Below is a small trained network, with its code and all its weights. Each question gives an input and a target symbol and asks what happens when units are switched off, that is, made to give their printed mean instead of their output.

import numpy as np


def w(rows, s, z=0):
    codes = np.array(rows[::2]) - 128.0
    scale = np.full(codes.shape[1], s)
    scale[-1] = z or s
    return codes * scale


def f(y):
    return np.maximum(y, 0)


def softmax(a):
    e = np.exp(a - a.max(-1, keepdims=True))
    return e / e.sum(-1, keepdims=True)


def log_softmax(a):
    a = a - a.max(-1, keepdims=True)
    return a - np.log(np.exp(a).sum(-1, keepdims=True))


def net(x, mask):
    ids = ['βδζθλμπτφω'.index(c) for c in x.split()]
    T = len(ids)
    res = E[ids] + P[:T]
    u = 0
    for l in range(2):
        r = res
        for j in range(2):
            rows = slice(2 * j, 2 * j + 2)
            q, k, v = (r @ M[l][rows].T for M in (Q, K, V))
            z = softmax(np.where(np.tri(T) > 0, q @ k.T / 2**0.5, -1e9)) @ v
            o = O[l][rows]
            res = res + np.where(mask[u + j], z, o[:, -1]) @ o[:, :-1]
        u += 2
        y = f(res @ A[l][:, :-1].T + A[l][:, -1])
        res = res + np.where(mask[u : u + 12], y, B[l][:, -1]) @ B[l][:, :-1]
        u += 12
    return log_softmax(res[-1] @ U[:, :-1].T + U[:, -1])


Q, K, V, O, A, B = {}, {}, {}, {}, {}, {}
E = w([
[96,144,134,43,126],'β',
[99,138,104,152,113],'δ',
[117,141,134,178,150],'ζ',
[76,120,109,149,149],'θ',
[44,105,119,68,146],'λ',
[130,159,86,30,123],'μ',
[209,134,151,212,106],'π',
[137,201,97,109,85],'τ',
[254,77,120,184,56],'φ',
[173,168,142,173,227],'ω',
],0.017)
P = w([
[123,115,126,112,171],'0',
[203,232,62,90,182],'1',
[104,140,152,182,82],'2',
[148,62,131,68,160],'3',
[138,227,14,174,158],'4',
[107,142,155,180,70],'5',
[142,88,134,73,169],'6',
[139,157,253,48,145],'7',
[109,137,149,169,68],'8',
[144,103,129,62,179],'9',
[119,208,172,125,154],'10',
[111,137,147,171,61],'11',
[144,105,129,56,183],'12',
],0.012)
Q[0] = w([
[170,36,177,254,68],'0.h1',
[54,129,149,147,133],'0.h1',
[126,55,86,136,178],'0.h2',
[83,122,78,95,157],'0.h2',
],0.0097)
K[0] = w([
[247,138,173,255,134],'0.h1',
[96,94,176,148,107],'0.h1',
[194,158,14,101,147],'0.h2',
[117,100,86,160,148],'0.h2',
],0.0092)
V[0] = w([
[53,147,86,25,67],'0.h1',
[126,145,90,105,135],'0.h1',
[101,163,230,133,93],'0.h2',
[93,2,172,126,56],'0.h2',
],0.0053)
O[0] = w([
[147,133,165,4,84,214],'0.h1',
[214,157,86,107,172,160],'0.h1',
[150,102,251,254,93,100],'0.h2',
[77,126,107,192,119,4],'0.h2',
],0.0089,0.0027)
A[0] = w([
[141,182,117,200,166,101],'0.n1',
[20,76,33,142,140,254],'0.n2',
[114,155,254,130,144,92],'0.n3',
[153,84,182,74,206,100],'0.n4',
[118,159,225,133,111,161],'0.n5',
[121,142,202,152,7,141],'0.n6',
[59,82,131,191,166,180],'0.n7',
[148,217,234,164,122,82],'0.n8',
[87,175,162,66,99,160],'0.n9',
[252,150,96,206,75,109],'0.n10',
[135,122,98,117,25,63],'0.n11',
[122,113,151,139,216,142],'0.n12',
],0.0089,0.0042)
B[0] = w([
[154,158,132,139,78,193],'0.n1',
[102,167,203,79,101,196],'0.n2',
[122,110,68,166,68,166],'0.n3',
[129,190,140,114,179,210],'0.n4',
[82,166,67,153,130,177],'0.n5',
[130,254,117,135,126,185],'0.n6',
[148,118,196,197,192,174],'0.n7',
[145,104,10,159,159,184],'0.n8',
[111,85,134,122,90,254],'0.n9',
[84,158,69,138,120,225],'0.n10',
[243,126,116,70,94,145],'0.n11',
[185,64,187,49,93,163],'0.n12',
],0.0093,0.0081)
Q[1] = w([
[113,104,144,190,83],'1.h1',
[175,104,248,27,147],'1.h1',
[212,1,93,166,140],'1.h2',
[81,143,51,179,108],'1.h2',
],0.006)
K[1] = w([
[72,67,156,102,227],'1.h1',
[133,189,169,7,29],'1.h1',
[226,110,107,162,176],'1.h2',
[89,124,254,40,80],'1.h2',
],0.0035)
V[1] = w([
[221,138,67,129,91],'1.h1',
[1,145,106,51,193],'1.h1',
[129,190,168,162,101],'1.h2',
[115,137,52,123,43],'1.h2',
],0.0067)
O[1] = w([
[172,143,73,27,62,253],'1.h1',
[56,67,195,68,129,177],'1.h1',
[127,54,170,13,116,161],'1.h2',
[87,4,74,210,71,216],'1.h2',
],0.0043,0.004)
A[1] = w([
[115,148,131,85,75,116],'1.n1',
[122,64,167,118,46,191],'1.n2',
[111,32,124,148,77,158],'1.n3',
[96,62,181,158,65,2],'1.n4',
[116,182,118,153,104,209],'1.n5',
[22,204,132,132,139,135],'1.n6',
[64,111,238,140,163,177],'1.n7',
[92,141,85,123,133,147],'1.n8',
[117,195,87,138,135,195],'1.n9',
[126,141,107,137,2,51],'1.n10',
[92,191,116,174,107,161],'1.n11',
[114,45,166,79,118,61],'1.n12',
],0.0092,0.0026)
B[1] = w([
[152,44,63,196,180,235],'1.n1',
[182,40,104,161,95,206],'1.n2',
[127,229,3,134,180,151],'1.n3',
[147,82,47,205,179,154],'1.n4',
[138,127,166,90,154,233],'1.n5',
[12,84,116,189,166,232],'1.n6',
[135,131,117,182,20,224],'1.n7',
[70,209,41,131,162,182],'1.n8',
[75,138,140,82,184,255],'1.n9',
[101,176,182,61,70,237],'1.n10',
[186,140,172,136,155,244],'1.n11',
[149,124,140,192,167,247],'1.n12',
],0.0068,0.0096)
U = w([
[80,163,74,131,181,3],'β',
[107,161,151,106,57,47],'δ',
[179,172,194,126,67,153],'ζ',
[98,171,219,108,112,49],'θ',
[134,100,193,149,117,247],'λ',
[113,165,91,68,176,176],'μ',
[211,81,64,204,189,54],'π',
[198,123,121,115,59,239],'τ',
[116,119,2,183,118,62],'φ',
[161,125,184,148,216,204],'ω',
],0.011,0.0034)

Each question gives the input, a string of symbols that net reads in full, and the target symbol t.
The units are the heads (2 rows each of Q, K, V and O) and the neurons (one row each of A and B). Each row of codes is followed by its name. A weight is (code - 128) times the scale printed after its matrix; where a second scale follows, it is the last column's (O, A, B and U).
mask holds one flag per unit, layer by layer, with each layer's heads first. A switched-off unit (its flag False) gives its mean, the last column of its rows in O or B, instead of its output. The means were averaged over made-up inputs and are rounded, as every weight is.
A unit's drop is (log p(t) with every unit on - log p(t) with that unit switched off) / (log p(t) with every unit on - log p(t) with every unit switched off).
The circuit of an input: a set's keep is (log p(t) with only the set's units on - log p(t) with every unit switched off) / (log p(t) with every unit on - log p(t) with every unit switched off). Starting from the 12 units with the biggest drops (on a tie, the unit counted first), units are removed one at a time, each time the one whose removal leaves the highest keep (on an exact tie, the one counted first), for as long as the keep stays at least 0.8.
units of the circuit, in order: the units of the circuit, biggest drop first
top k neurons: the k neurons with the biggest drops, biggest first
k most important neurons of layer l: the k neurons of layer l with the biggest drops, biggest first
input δ π λ θ λ π θ ζ φ ω π ζ ζ, target π: units of the circuit, in order -> (1.n10; 0.n2)
input τ μ λ φ λ ω π λ π β π, target φ: units of the circuit, in order -> (0.n8)
input λ θ λ μ ω β λ θ, target β: units of the circuit, in order -> (0.n5; 1.n6)
input φ λ τ ζ β π π β π μ δ, target μ: units of the circuit, in order -> (1.n7; 0.h1; 1.n12)
input λ λ φ π π ζ λ, target π: 3 most important neurons of layer 0 -> (0.n10; 0.n6; 0.n9)
input φ λ τ ω λ λ θ π λ θ, target π: top 2 neurons -> (0.n6; 0.n10)
input μ λ μ φ, target φ: units of the circuit, in order -> (0.h1; 0.n10)
input μ ζ ω λ ω λ τ ζ μ θ π φ, target ζ: units of the circuit, in order -> (1.n10; 0.n6)
input π λ μ δ π β β λ π ω μ π δ, target π: units of the circuit, in order -> (0.n10; 0.n6; 1.n10)
input λ τ λ ω λ ζ δ π δ, target θ: top 3 neurons -> (0.n2; 0.n6; 1.n1)
input λ τ θ ζ θ π λ, target π: 2 most important neurons of layer 1 -> (1.n12; 1.n1)
input λ δ ω λ λ ζ π ζ, target β: units of the circuit, in order -> (0.n5; 0.n8; 1.n2)
input φ λ λ λ μ φ, target ζ: top 3 neurons -> (0.n11; 1.n10; 1.n11)
input π λ λ ω φ, target μ: 2 most important neurons of layer 1 -> (1.n9; 1.n10)
input λ μ π λ π λ θ, target π: most important neuron of layer 0 -> (0.n10)
input π λ β τ λ λ μ ζ τ λ π, target β: 2 most important neurons of layer 0 -> (0.n10; 0.n8)
input τ λ λ β δ μ φ τ λ λ ζ, target μ: top 3 neurons -> (0.n8; 1.n7; 1.n1)
input δ β π μ, target π: 3 most important neurons of layer 1 -> (1.n12; 1.n1; 1.n10)
input τ π π δ λ φ β π π λ δ π δ, target π: top 3 neurons -> (0.n10; 0.n6; 0.n5)
input π θ τ β δ δ θ ζ λ λ, target λ: top 2 neurons -> (0.n4; 0.n8)
input δ λ π λ λ φ λ β ζ λ π ζ ζ, target π: 3 most important neurons of layer 1 -> (1.n10; 1.n12; 1.n3)
input π β π λ λ π τ μ φ λ λ λ τ, target τ: top 2 neurons -> (1.n6; 0.n7)
input π λ λ λ ζ θ ζ ζ λ, target φ: top neuron -> (1.n4)
input λ θ λ λ φ λ β π, target μ: top 4 neurons -> (0.n8; 1.n9; 1.n10; 0.n6)
input φ λ β φ, target φ: top 2 neurons -> (0.n10; 1.n3)
input θ λ ζ π λ μ π π δ π π ζ, target ω: 3 most important neurons of layer 1 -> (1.n11; 1.n7; 1.n5)
input θ θ τ π λ ζ μ ζ, target β: 3 most important neurons of layer 0 -> (0.n5; 0.n8; 0.n6)
input λ π λ β, target π: 2 most important neurons of layer 1 -> (1.n12; 1.n10)
input π φ ω θ τ λ δ δ, target β: top 2 neurons -> (0.n5; 0.n6)
input λ ζ ω μ π, target μ: most important neuron of layer 1 -> (1.n9)
